Below is a small trained network, with its code and all its weights. Each question gives an input and a class and asks what happens when units are switched off, that is, made to give their printed mean instead of their output.

import numpy as np


def w(rows, s, z=0):
    codes = np.array(rows[::2]) - 128.0
    scale = np.full(codes.shape[1], s)
    scale[-1] = z or s
    return codes * scale


def f(y):
    return y / 2 * (1 + np.tanh(0.7978845608 * (y + 0.044715 * y**3)))


def log_softmax(a):
    a = a - a.max(-1, keepdims=True)
    return a - np.log(np.exp(a).sum(-1, keepdims=True))


def net(x, mask):
    res = np.array(x, float).reshape(1, 4) / 4 @ E
    y = f(res @ A[0][:, :-1].T + A[0][:, -1])
    res = res + np.where(mask, y, B[0][:, -1]) @ B[0][:, :-1]
    return log_softmax(res[-1] @ U[:, :-1].T + U[:, -1])


A, B = {}, {}
E = w([
[219,162,55,154,219],'x0',
[129,129,143,127,137],'x1',
[44,132,79,58,209],'x2',
[154,2,108,102,130],'x3',
],0.0077)
A[0] = w([
[96,129,139,131,94,130],'neuron 1',
[142,60,120,117,131,65],'neuron 2',
[127,123,125,158,154,104],'neuron 3',
[152,135,133,137,104,6],'neuron 4',
[124,136,112,138,116,88],'neuron 5',
[132,184,128,130,109,56],'neuron 6',
[143,56,118,116,143,61],'neuron 7',
[80,118,109,112,180,75],'neuron 8',
[67,125,104,98,184,39],'neuron 9',
[83,116,147,114,94,131],'neuron 10',
[108,120,156,117,120,138],'neuron 11',
[83,115,144,130,106,102],'neuron 12',
[106,252,136,137,112,38],'neuron 13',
[166,140,98,130,155,125],'neuron 14',
[156,138,140,103,138,69],'neuron 15',
[150,134,110,138,143,48],'neuron 16',
[51,82,175,128,75,144],'neuron 17',
[135,123,126,146,109,79],'neuron 18',
[218,139,73,143,210,137],'neuron 19',
[97,121,135,128,99,103],'neuron 20',
[119,130,111,156,119,75],'neuron 21',
[156,60,124,112,129,65],'neuron 22',
[144,54,119,129,138,98],'neuron 23',
[229,127,175,178,50,24],'neuron 24',
[137,137,142,124,134,77],'neuron 25',
[112,180,130,146,126,86],'neuron 26',
[71,129,112,111,167,51],'neuron 27',
[152,138,102,141,151,144],'neuron 28',
[138,135,128,115,120,49],'neuron 29',
],0.016,0.0017)
B[0] = w([
[140,135,158,112,123,156],'neuron 1',
[124,133,144,196,147,169],'neuron 2',
[126,124,136,119,121,134],'neuron 3',
[124,132,108,121,143,138],'neuron 4',
[127,127,127,130,133,126],'neuron 5',
[122,119,128,167,132,153],'neuron 6',
[117,134,141,204,146,173],'neuron 7',
[126,117,60,109,135,169],'neuron 8',
[130,120,39,102,148,181],'neuron 9',
[139,127,162,91,116,171],'neuron 10',
[134,136,138,111,120,145],'neuron 11',
[141,135,146,100,116,158],'neuron 12',
[114,119,166,239,146,208],'neuron 13',
[125,137,162,89,120,169],'neuron 14',
[127,129,128,127,117,128],'neuron 15',
[128,136,141,109,125,141],'neuron 16',
[149,148,191,77,102,220],'neuron 17',
[133,138,117,118,144,135],'neuron 18',
[149,141,206,59,83,247],'neuron 19',
[139,131,148,106,123,150],'neuron 20',
[119,123,129,123,135,126],'neuron 21',
[111,132,139,200,139,172],'neuron 22',
[107,125,147,203,135,175],'neuron 23',
[117,112,4,70,154,246],'neuron 24',
[121,134,127,130,127,126],'neuron 25',
[119,116,139,170,131,156],'neuron 26',
[126,115,54,105,135,164],'neuron 27',
[130,124,153,106,112,158],'neuron 28',
[130,132,123,129,133,123],'neuron 29',
],0.034,0.011)
U = w([
[171,159,190,64,74,254],'0',
[125,109,7,95,162,5],'1',
[100,129,154,239,160,103],'2',
],0.011,0.00092)

Each question gives the input, the list of numbers given to net, and the class t.
The units are the neurons (one row each of A and B). Each row of codes is followed by its name. A weight is (code - 128) times the scale printed after its matrix; where a second scale follows, it is the last column's (A, B and U).
mask holds one flag per neuron, in row order. A switched-off neuron (its flag False) gives its mean, the last column of its row in B, instead of its output. The means were averaged over made-up inputs and are rounded, as every weight is.
A unit's drop is (log p(t) with every unit on - log p(t) with that unit switched off) / (log p(t) with every unit on - log p(t) with every unit switched off).
The circuit of an input: a set's keep is (log p(t) with only the set's units on - log p(t) with every unit switched off) / (log p(t) with every unit on - log p(t) with every unit switched off). Starting from the 12 units with the biggest drops (on a tie, the unit counted first), units are removed one at a time, each time the one whose removal leaves the highest keep (on an exact tie, the one counted first), for as long as the keep stays at least 0.8.
units of the circuit, in order: the units of the circuit, biggest drop first
top k neurons: the k neurons with the biggest drops, biggest first
drop of u: that unit's drop, to one decimal
input [-4,5,0,-6], class 2: top 2 neurons => [neuron 13; neuron 19]
input [-2,6,7,-7], class 1: top 2 neurons => [neuron 9; neuron 27]
input [6,8,5,6], class 0: top 2 neurons => [neuron 19; neuron 24]
input [6,-2,-6,-8], class 2: units of the circuit, in order => [neuron 13]
input [1,7,-2,2], class 1: top 3 neurons => [neuron 13; neuron 17; neuron 19]
input [-6,-7,-4,-8], class 2: top 2 neurons => [neuron 13; neuron 19]
input [7,-5,2,7], class 0: top 2 neurons => [neuron 19; neuron 13]
input [3,5,5,-6], class 2: top 3 neurons => [neuron 13; neuron 24; neuron 26]
input [-7,-7,8,6], class 1: top 2 neurons => [neuron 9; neuron 19]
input [-2,-8,-3,4], class 2: top 2 neurons => [neuron 19; neuron 9]
input [7,-1,-8,7], class 1: top 2 neurons => [neuron 24; neuron 17]
input [-6,-6,2,-7], class 2: top 3 neurons => [neuron 13; neuron 19; neuron 26]
input [8,-6,5,-1], class 0: drop of neuron 19 => 3.2
input [-3,-2,-6,3], class 1: drop of neuron 24 => 0.8
input [7,-4,5,-1], class 0: drop of neuron 19 => 4.9
